Here is a tiny trained network, its code and every weight. The questions are about switching its units off for an input and a target symbol, where a switched-off unit gives its printed mean instead of its output.

import numpy as np


def w(rows, s, z=0):
    codes = np.array(rows[::2]) - 128.0
    scale = np.full(codes.shape[1], s)
    scale[-1] = z or s
    return codes * scale


def f(y):
    return y / 2 * (1 + np.tanh(0.7978845608 * (y + 0.044715 * y**3)))


def softmax(a):
    e = np.exp(a - a.max(-1, keepdims=True))
    return e / e.sum(-1, keepdims=True)


def log_softmax(a):
    a = a - a.max(-1, keepdims=True)
    return a - np.log(np.exp(a).sum(-1, keepdims=True))


def net(x, mask):
    ids = ['ΔΞΣαημω'.index(c) for c in x.split()]
    T = len(ids)
    res = E[ids] + P[:T]
    u = 0
    for l in range(3):
        q, k, v = (res @ M[l].T for M in (Q, K, V))
        z = softmax(np.where(np.tri(T) > 0, q @ k.T / 3**0.5, -1e9)) @ v
        res = res + np.where(mask[u], z, O[l][:, -1]) @ O[l][:, :-1]
        u += 1
        y = f(res @ A[l][:, :-1].T + A[l][:, -1])
        res = res + np.where(mask[u : u + 8], y, B[l][:, -1]) @ B[l][:, :-1]
        u += 8
    return log_softmax(res[-1] @ U[:, :-1].T + U[:, -1])


Q, K, V, O, A, B = {}, {}, {}, {}, {}, {}
E = w([
[173,234,212,154,190,88,129,105,107],'Δ',
[108,142,39,93,196,151,118,184,123],'Ξ',
[120,128,153,182,105,42,154,134,118],'Σ',
[161,122,82,117,108,252,95,82,135],'α',
[32,92,189,122,105,183,92,110,84],'η',
[90,159,100,140,77,102,106,222,97],'μ',
[139,133,161,81,67,201,105,167,111],'ω',
],0.019)
P = w([
[125,156,141,70,206,75,163,63,35],'0',
[201,147,97,141,106,8,88,132,166],'1',
[158,76,84,103,141,118,153,153,67],'2',
[219,145,126,182,73,91,54,111,176],'3',
[152,74,145,154,162,83,192,191,63],'4',
[139,166,172,120,114,76,97,188,217],'5',
[148,91,146,195,168,102,154,123,68],'6',
[184,149,180,104,36,93,129,189,208],'7',
[124,102,136,193,220,76,160,104,93],'8',
[139,186,181,130,105,88,88,171,219],'9',
[108,68,92,127,178,114,197,155,143],'10',
[161,185,193,140,91,97,70,105,210],'11',
],0.011)
Q[0] = w([
[155,128,97,102,31,67,131,132,181],'0.h0',
[172,9,129,129,175,174,234,254,11],'0.h0',
[141,215,157,221,81,87,134,74,170],'0.h0',
],0.004)
K[0] = w([
[158,82,116,107,151,217,86,113,1],'0.h0',
[106,82,199,170,97,137,149,137,147],'0.h0',
[77,168,143,140,158,85,95,73,67],'0.h0',
],0.0079)
V[0] = w([
[186,87,176,100,165,172,138,37,56],'0.h0',
[86,117,110,204,194,35,78,37,84],'0.h0',
[46,146,94,105,137,150,144,3,12],'0.h0',
],0.0051)
O[0] = w([
[114,156,122,121,170,135,98,6,161,137],'0.h0',
[112,96,114,99,136,164,189,199,171,2],'0.h0',
[66,128,134,94,145,150,132,167,132,126],'0.h0',
],0.012,0.0013)
A[0] = w([
[215,144,93,38,61,83,21,146,157,153],'0.n0',
[146,170,212,71,96,144,116,158,92,251],'0.n1',
[155,175,155,124,149,117,165,80,159,141],'0.n2',
[206,154,136,147,96,126,166,79,255,222],'0.n3',
[163,189,83,125,28,84,105,64,196,169],'0.n4',
[196,87,123,91,214,192,104,100,88,63],'0.n5',
[140,155,78,187,103,48,152,144,251,140],'0.n6',
[229,189,61,106,119,61,107,171,146,113],'0.n7',
],0.0062,0.0027)
B[0] = w([
[106,143,201,101,149,102,152,151,93,246],'0.n0',
[136,157,86,114,128,143,1,119,109,254],'0.n1',
[58,184,119,129,63,59,93,136,96,141],'0.n2',
[42,47,100,135,102,107,75,220,103,178],'0.n3',
[87,158,151,148,165,188,130,153,112,198],'0.n4',
[184,131,85,82,193,130,167,122,190,154],'0.n5',
[126,25,184,46,82,220,71,21,78,191],'0.n6',
[89,154,140,101,123,210,61,129,225,209],'0.n7',
],0.0075,0.0055)
Q[1] = w([
[35,192,204,96,75,164,94,84,255],'1.h0',
[150,190,118,95,141,96,214,130,24],'1.h0',
[140,165,92,180,89,122,220,103,97],'1.h0',
],0.0053)
K[1] = w([
[89,150,120,31,127,88,195,101,106],'1.h0',
[254,134,134,157,92,112,182,215,91],'1.h0',
[106,30,28,160,198,56,102,246,136],'1.h0',
],0.0058)
V[1] = w([
[73,77,139,21,234,149,172,115,228],'1.h0',
[19,73,167,4,156,74,148,72,40],'1.h0',
[46,155,58,86,227,108,109,94,141],'1.h0',
],0.0043)
O[1] = w([
[194,163,106,233,119,70,55,3,116,161],'1.h0',
[165,47,253,211,192,153,130,217,64,253],'1.h0',
[117,141,142,209,139,186,197,254,74,218],'1.h0',
],0.0098,0.0064)
A[1] = w([
[185,138,85,103,102,172,161,124,211,189],'1.n0',
[150,223,134,100,177,86,111,127,87,251],'1.n1',
[217,221,152,172,45,115,96,151,96,79],'1.n2',
[120,240,61,133,177,151,163,205,129,231],'1.n3',
[170,136,182,107,184,141,158,85,78,203],'1.n4',
[169,58,135,169,166,77,233,120,48,127],'1.n5',
[254,157,252,173,139,126,124,141,183,138],'1.n6',
[159,125,142,16,83,169,124,141,121,58],'1.n7',
],0.0076,0.0017)
B[1] = w([
[151,103,176,156,150,54,107,80,149,132],'1.n0',
[75,148,65,142,3,133,107,169,126,162],'1.n1',
[148,129,124,182,128,18,119,72,142,213],'1.n2',
[157,171,169,241,128,142,80,183,123,172],'1.n3',
[157,133,1,92,116,110,140,139,85,167],'1.n4',
[189,141,133,135,220,136,180,154,106,173],'1.n5',
[81,180,157,13,150,113,236,151,86,246],'1.n6',
[175,114,99,150,197,125,166,138,142,158],'1.n7',
],0.0071,0.013)
Q[2] = w([
[111,171,224,63,161,137,131,59,168],'2.h0',
[76,109,13,94,71,130,163,152,77],'2.h0',
[201,40,2,161,145,71,191,114,103],'2.h0',
],0.0063)
K[2] = w([
[150,179,169,96,180,164,159,141,66],'2.h0',
[89,132,209,77,83,183,47,65,254],'2.h0',
[128,66,131,151,163,56,101,88,183],'2.h0',
],0.0069)
V[2] = w([
[181,187,117,147,250,74,253,132,89],'2.h0',
[96,208,139,194,63,216,174,189,142],'2.h0',
[36,224,214,83,60,9,174,190,238],'2.h0',
],0.0047)
O[2] = w([
[109,80,57,155,134,115,157,96,80,252],'2.h0',
[81,113,156,202,63,137,95,2,236,177],'2.h0',
[72,122,105,184,84,153,145,224,65,75],'2.h0',
],0.0096,0.019)
A[2] = w([
[131,239,68,61,89,237,67,89,89,160],'2.n0',
[244,114,222,12,197,196,137,82,149,68],'2.n1',
[119,219,74,175,212,144,85,72,173,183],'2.n2',
[104,106,230,136,97,87,160,43,101,174],'2.n3',
[178,127,138,148,87,78,161,214,30,141],'2.n4',
[112,159,253,137,123,181,148,183,15,136],'2.n5',
[153,182,82,106,126,148,206,105,94,9],'2.n6',
[127,106,167,147,55,182,117,132,190,144],'2.n7',
],0.0058,0.0016)
B[2] = w([
[112,96,93,149,1,64,111,190,148,144],'2.n0',
[75,200,126,100,117,80,109,84,153,165],'2.n1',
[147,136,111,135,188,171,113,102,81,204],'2.n2',
[226,234,91,101,140,103,152,127,79,248],'2.n3',
[108,102,159,141,108,103,170,126,130,247],'2.n4',
[47,159,155,53,130,66,166,75,153,255],'2.n5',
[118,61,170,82,148,105,102,171,220,164],'2.n6',
[221,65,170,151,99,113,124,196,148,158],'2.n7',
],0.0082,0.0094)
U = w([
[107,193,68,184,31,197,205,123,111,96],'Δ',
[205,205,120,180,98,204,122,188,29,186],'Ξ',
[178,143,114,153,77,152,183,159,108,75],'Σ',
[118,137,81,154,70,120,122,80,154,6],'α',
[87,150,213,131,114,220,72,106,15,147],'η',
[142,89,187,202,83,110,51,135,99,116],'μ',
[126,102,59,114,55,134,38,165,3,247],'ω',
],0.0051,0.0015)

Each question gives the input, a string of symbols that net reads in full, and the target symbol t.
The units are the heads (3 rows each of Q, K, V and O) and the neurons (one row each of A and B). Each row of codes is followed by its name. A weight is (code - 128) times the scale printed after its matrix; where a second scale follows, it is the last column's (O, A, B and U).
mask holds one flag per unit, layer by layer, with each layer's heads first. A switched-off unit (its flag False) gives its mean, the last column of its rows in O or B, instead of its output. The means were averaged over made-up inputs and are rounded, as every weight is.
A unit's drop is (log p(t) with every unit on - log p(t) with that unit switched off) / (log p(t) with every unit on - log p(t) with every unit switched off).
The circuit of an input: a set's keep is (log p(t) with only the set's units on - log p(t) with every unit switched off) / (log p(t) with every unit on - log p(t) with every unit switched off). Starting from the 12 units with the biggest drops (on a tie, the unit counted first), units are removed one at a time, each time the one whose removal leaves the highest keep (on an exact tie, the one counted first), for as long as the keep stays at least 0.8.
circuit, biggest first: the units of the circuit, biggest drop first
unit that matters most: the unit with the biggest drop
k most important neurons: the k neurons with the biggest drops, biggest first
top k neurons in layer l: the k neurons of layer l with the biggest drops, biggest first
input Σ Σ η Σ, target ω: circuit, biggest first : [2.h0 1.n5 0.n6]
input Σ ω α Δ η μ ω η η Σ Ξ, target Ξ: unit that matters most : 2.h0
input ω α ω ω, target η: circuit, biggest first : [1.h0 0.h0 1.n6]
input Ξ ω α Σ ω Σ Δ ω, target α: circuit, biggest first : [1.h0 2.h0 1.n3 0.h0]
input Ξ ω ω Σ ω α μ Σ Δ ω Σ η, target α: circuit, biggest first : [1.h0 2.h0 1.n3 1.n5]
input Ξ Δ μ ω η ω ω ω Ξ α, target α: circuit, biggest first : [1.h0 2.h0 1.n4 1.n3]
input η ω μ Ξ Σ ω α ω ω Δ, target Σ: 3 most important neurons : [1.n6 1.n2 1.n5]
input ω Ξ μ α ω Σ Σ ω ω ω, target η: circuit, biggest first : [1.h0 0.h0 1.n6 2.n5]
input μ ω ω ω ω Σ μ μ, target μ: 3 most important neurons : [1.n6 2.n7 0.n7]
input ω ω η ω μ Δ Δ Σ Σ Δ ω Ξ, target η: 2 most important neurons : [0.n7 0.n3]
input μ μ Δ ω μ Δ, target μ: 2 most important neurons : [2.n7 0.n3]
input μ η Ξ η ω ω μ μ μ μ μ ω, target μ: 2 most important neurons : [0.n1 0.n6]
input α η Δ η Ξ μ Ξ η α ω, target Ξ: top 4 neurons in layer 0 : [0.n5 0.n1 0.n7 0.n6]
input η Σ Σ ω ω Ξ ω α ω ω, target Σ: unit that matters most : 1.n6
input μ ω η μ ω ω Σ μ μ ω ω Ξ, target μ: 4 most important neurons : [0.n7 1.n6 2.n7 1.n3]
input μ μ η η Ξ η ω Ξ μ η, target μ: top 2 neurons in layer 1 : [1.n6 1.n4]
input Δ α Δ η η Ξ Ξ μ, target Δ: 2 most important neurons : [1.n6 0.n2]
input α η Ξ ω Ξ Δ, target Ξ: 2 most important neurons : [1.n2 2.n3]
input α ω Σ Ξ, target Ξ: top 2 neurons in layer 1 : [1.n4 1.n3]
input ω Σ ω ω μ ω ω ω Σ μ α α, target η: unit that matters most : 0.h0
input η Ξ Σ, target Σ: 2 most important neurons : [1.n5 0.n1]
input η ω η μ η ω ω α, target Σ: top 2 neurons in layer 1 : [1.n6 1.n5]
input η ω Ξ Δ ω Σ, target Σ: top 2 neurons in layer 1 : [1.n6 1.n5]
input Ξ α Σ Δ Σ Δ Σ η ω μ α μ, target α: top 2 neurons in layer 1 : [1.n5 1.n3]
input ω ω ω Σ μ ω Δ, target Δ: 2 most important neurons : [1.n1 0.n6]
input Ξ η ω η η Σ Σ Δ α α, target α: 3 most important neurons : [1.n5 1.n3 1.n4]
input Σ ω α Ξ, target ω: most important neuron : [0.n7]
